Below are the code and all the weights of a small trained network. Each question names an input and a target symbol and asks about switching units off, where a switched-off unit gives its printed mean instead of its output.

import numpy as np


def w(rows, s, z=0):
    codes = np.array(rows[::2]) - 128.0
    scale = np.full(codes.shape[1], s)
    scale[-1] = z or s
    return codes * scale


def norm(h):
    return h / np.sqrt((h * h).mean(-1, keepdims=True) + 1e-5)


def f(y):
    return np.maximum(y, 0)


def softmax(a):
    e = np.exp(a - a.max(-1, keepdims=True))
    return e / e.sum(-1, keepdims=True)


def log_softmax(a):
    a = a - a.max(-1, keepdims=True)
    return a - np.log(np.exp(a).sum(-1, keepdims=True))


def net(x, mask):
    ids = ['αγδεζηθλμξπστψω'.index(c) for c in x.split()]
    T = len(ids)
    res = E[ids] + P[:T]
    u = 0
    for l in range(3):
        q, k, v = (norm(res) @ M[l].T for M in (Q, K, V))
        z = softmax(np.where(np.tri(T) > 0, q @ k.T / 3**0.5, -1e9)) @ v
        res = res + np.where(mask[u], z, O[l][:, -1]) @ O[l][:, :-1]
        u += 1
        y = f(norm(res) @ A[l][:, :-1].T + A[l][:, -1])
        res = res + np.where(mask[u : u + 8], y, B[l][:, -1]) @ B[l][:, :-1]
        u += 8
    return log_softmax(norm(res)[-1] @ U[:, :-1].T + U[:, -1])


Q, K, V, O, A, B = {}, {}, {}, {}, {}, {}
E = w([
[136,112,106,103,130,45,148],'α',
[230,147,123,129,98,137,94],'γ',
[99,105,168,71,178,107,145],'δ',
[73,129,110,108,126,68,136],'ε',
[70,158,127,214,83,191,79],'ζ',
[59,151,53,185,146,159,67],'η',
[129,102,105,37,153,115,96],'θ',
[94,107,100,72,183,65,184],'λ',
[154,136,255,210,120,200,153],'μ',
[170,122,141,152,225,87,110],'ξ',
[154,69,45,35,162,100,138],'π',
[146,158,78,246,117,146,122],'σ',
[135,103,117,95,97,81,103],'τ',
[125,183,99,162,93,77,50],'ψ',
[238,152,171,157,81,115,117],'ω',
],0.0079)
P = w([
[195,254,84,24,169,160,244],'0',
[72,11,73,106,49,198,175],'1',
[188,207,60,145,163,217,52],'2',
[17,177,234,74,140,73,178],'3',
[140,7,100,107,129,234,248],'4',
[243,207,19,147,170,197,77],'5',
],0.0034)
Q[0] = w([
[199,117,160,140,178,251,127],'0.h1',
[107,179,73,117,151,109,55],'0.h1',
[81,114,88,165,45,107,230],'0.h1',
],0.0032)
K[0] = w([
[116,53,227,25,92,104,184],'0.h1',
[125,163,1,122,119,98,107],'0.h1',
[147,160,158,188,230,148,209],'0.h1',
],0.0031)
V[0] = w([
[81,76,108,153,139,172,73],'0.h1',
[81,208,116,154,83,143,75],'0.h1',
[189,142,130,95,253,139,105],'0.h1',
],0.0038)
O[0] = w([
[50,97,101,215,129,194,116,9],'0.h1',
[96,108,163,110,124,110,163,212],'0.h1',
[21,66,108,182,157,125,2,157],'0.h1',
],0.0038,0.0014)
A[0] = w([
[98,62,75,148,118,150,162,104],'0.n1',
[170,122,146,183,144,174,125,178],'0.n2',
[148,201,202,194,124,203,137,2],'0.n3',
[223,181,164,79,114,95,136,234],'0.n4',
[146,105,127,164,118,182,194,57],'0.n5',
[85,85,171,95,163,73,120,193],'0.n6',
[3,143,41,127,180,129,85,207],'0.n7',
[199,52,151,142,250,172,101,136],'0.n8',
],0.0043,0.00088)
B[0] = w([
[105,160,126,114,160,121,205,173],'0.n1',
[146,128,178,94,203,3,219,163],'0.n2',
[154,189,93,102,211,140,75,172],'0.n3',
[48,107,121,194,167,182,99,229],'0.n4',
[130,164,81,110,29,111,220,152],'0.n5',
[168,62,90,181,156,85,61,200],'0.n6',
[176,92,134,230,189,144,209,255],'0.n7',
[102,114,87,211,27,108,64,185],'0.n8',
],0.0035,0.0033)
Q[1] = w([
[97,68,194,54,3,159,166],'1.h1',
[123,143,132,95,115,87,87],'1.h1',
[152,146,208,84,156,159,77],'1.h1',
],0.0051)
K[1] = w([
[56,2,179,176,75,135,113],'1.h1',
[137,150,104,178,49,125,67],'1.h1',
[87,79,35,144,197,84,77],'1.h1',
],0.0049)
V[1] = w([
[109,91,165,95,133,96,183],'1.h1',
[87,125,159,113,182,194,110],'1.h1',
[254,180,165,102,176,155,138],'1.h1',
],0.0048)
O[1] = w([
[131,253,113,100,131,142,106,54],'1.h1',
[71,79,116,105,77,118,30,7],'1.h1',
[185,100,251,85,63,179,176,222],'1.h1',
],0.0051,0.0015)
A[1] = w([
[118,79,61,66,171,122,163,147],'1.n1',
[132,153,109,165,3,135,150,250],'1.n2',
[99,238,107,110,98,117,192,56],'1.n3',
[125,175,197,110,136,187,142,174],'1.n4',
[198,161,53,123,142,203,149,149],'1.n5',
[126,166,129,166,170,106,132,102],'1.n6',
[164,190,119,146,135,170,201,148],'1.n7',
[101,185,150,170,148,119,93,168],'1.n8',
],0.0046,0.0016)
B[1] = w([
[163,78,206,147,146,208,122,253],'1.n1',
[65,51,251,55,166,150,165,221],'1.n2',
[98,154,102,74,117,87,110,194],'1.n3',
[28,118,35,108,166,2,70,177],'1.n4',
[87,97,101,171,51,162,138,250],'1.n5',
[165,53,136,100,113,129,122,200],'1.n6',
[90,100,88,139,60,113,69,242],'1.n7',
[162,91,138,31,129,116,164,199],'1.n8',
],0.0034,0.003)
Q[2] = w([
[88,160,182,82,203,71,120],'2.h1',
[36,82,172,127,101,88,172],'2.h1',
[2,121,240,29,120,61,148],'2.h1',
],0.0057)
K[2] = w([
[191,85,116,198,206,140,73],'2.h1',
[101,116,171,212,92,178,101],'2.h1',
[148,90,148,255,122,119,117],'2.h1',
],0.0061)
V[2] = w([
[29,174,146,174,47,83,60],'2.h1',
[106,64,108,130,92,203,98],'2.h1',
[252,139,95,112,97,93,127],'2.h1',
],0.005)
O[2] = w([
[32,106,155,161,120,185,8,9],'2.h1',
[158,75,64,66,55,124,91,77],'2.h1',
[119,66,105,254,56,104,156,151],'2.h1',
],0.0059,0.0014)
A[2] = w([
[131,54,81,96,147,153,95,130],'2.n1',
[204,164,87,72,173,91,149,219],'2.n2',
[76,82,148,175,120,254,107,121],'2.n3',
[88,121,131,145,139,133,231,109],'2.n4',
[174,178,128,131,185,54,58,200],'2.n5',
[55,93,138,156,60,97,66,148],'2.n6',
[86,122,83,183,160,91,135,173],'2.n7',
[130,54,116,94,194,113,233,249],'2.n8',
],0.0038,0.0019)
B[2] = w([
[74,151,91,240,101,90,90,166],'2.n1',
[80,138,108,88,70,91,23,191],'2.n2',
[244,141,154,28,198,59,113,167],'2.n3',
[126,220,83,37,94,209,3,177],'2.n4',
[119,139,26,66,149,183,84,163],'2.n5',
[95,39,172,168,113,113,250,168],'2.n6',
[150,176,110,165,210,138,138,178],'2.n7',
[141,168,208,156,78,123,70,253],'2.n8',
],0.0035,0.0053)
U = w([
[196,210,94,134,108,47,156,130],'α',
[182,54,153,131,51,147,157,121],'γ',
[128,120,132,65,167,128,24,48],'δ',
[64,232,61,78,152,54,95,164],'ε',
[20,98,89,41,112,197,95,202],'ζ',
[126,190,79,180,194,161,92,125],'η',
[154,85,80,114,132,118,88,5],'θ',
[179,154,85,44,193,73,200,144],'λ',
[122,128,237,64,101,173,157,210],'μ',
[158,71,160,235,209,117,96,214],'ξ',
[164,68,34,97,91,124,150,108],'π',
[132,158,96,192,88,152,207,141],'σ',
[151,131,134,109,62,113,58,22],'τ',
[1,53,152,217,110,60,169,152],'ψ',
[173,99,181,130,64,134,199,71],'ω',
],0.0071,0.0023)

Each question gives the input, a string of symbols that net reads in full, and the target symbol t.
The units are the heads (3 rows each of Q, K, V and O) and the neurons (one row each of A and B). Each row of codes is followed by its name. A weight is (code - 128) times the scale printed after its matrix; where a second scale follows, it is the last column's (O, A, B and U).
mask holds one flag per unit, layer by layer, with each layer's heads first. A switched-off unit (its flag False) gives its mean, the last column of its rows in O or B, instead of its output. The means were averaged over made-up inputs and are rounded, as every weight is.
A unit's drop is (log p(t) with every unit on - log p(t) with that unit switched off) / (log p(t) with every unit on - log p(t) with every unit switched off).
The circuit of an input: a set's keep is (log p(t) with only the set's units on - log p(t) with every unit switched off) / (log p(t) with every unit on - log p(t) with every unit switched off). Starting from the 12 units with the biggest drops (on a tie, the unit counted first), units are removed one at a time, each time the one whose removal leaves the highest keep (on an exact tie, the one counted first), for as long as the keep stays at least 0.8.
units of the circuit, in order: the units of the circuit, biggest drop first
most important unit: the unit with the biggest drop
top k neurons: the k neurons with the biggest drops, biggest first
top k neurons in layer l: the k neurons of layer l with the biggest drops, biggest first
input ψ ψ δ, target ξ: most important unit => 0.n8
input μ ψ λ ψ ε, target μ: top 2 neurons in layer 1 => [1.n1 1.n4]
input ε ε ε, target η: top 2 neurons => [0.n7 1.n2]
input σ λ ψ θ, target ψ: units of the circuit, in order => [2.h1 2.n6]
input ψ α μ ε ψ γ, target ξ: top 2 neurons => [0.n4 2.n4]
input π ψ ω μ ψ, target μ: units of the circuit, in order => [1.n2 1.h1]
input ψ ψ η, target ξ: units of the circuit, in order => [1.h1 0.n7]
input ψ ζ τ ψ ψ, target ζ: top 2 neurons => [1.n2 0.n6]
input ζ α ψ, target δ: top 2 neurons in layer 1 => [1.n4 1.n2]
input γ λ μ λ, target μ: top 3 neurons => [1.n4 0.n2 2.n8]
input ψ ε λ ψ γ η, target ξ: top 2 neurons => [2.n3 0.n7]
input ε π ψ μ, target ψ: top 3 neurons in layer 1 => [1.n4 1.n8 1.n1]
input ψ ζ α α ψ, target ζ: top 4 neurons => [0.n6 1.n2 0.n8 0.n7]
input ζ α ψ λ, target ψ: most important unit => 2.h1
input ψ ψ θ θ ζ, target ζ: top 2 neurons => [1.n2 0.n5]
input γ μ λ ψ ε, target μ: top 3 neurons in layer 1 => [1.n1 1.n4 1.n6]
input ψ ε τ λ λ ψ, target ξ: top 2 neurons in layer 0 => [0.n6 0.n8]
input ψ ψ ψ ψ γ ζ, target ξ: top 2 neurons => [2.n3 0.n3]
input α ψ ε μ λ, target μ: top 2 neurons => [1.n1 2.n8]
input σ ψ ψ δ, target ψ: most important unit => 2.h1
input ε ε α, target η: top 2 neurons in layer 0 => [0.n4 0.n2]
input ψ ζ λ λ δ ω, target ξ: top 2 neurons in layer 0 => [0.n4 0.n6]
input ε ε ψ ε ψ, target ψ: top 2 neurons => [1.n2 2.n6]
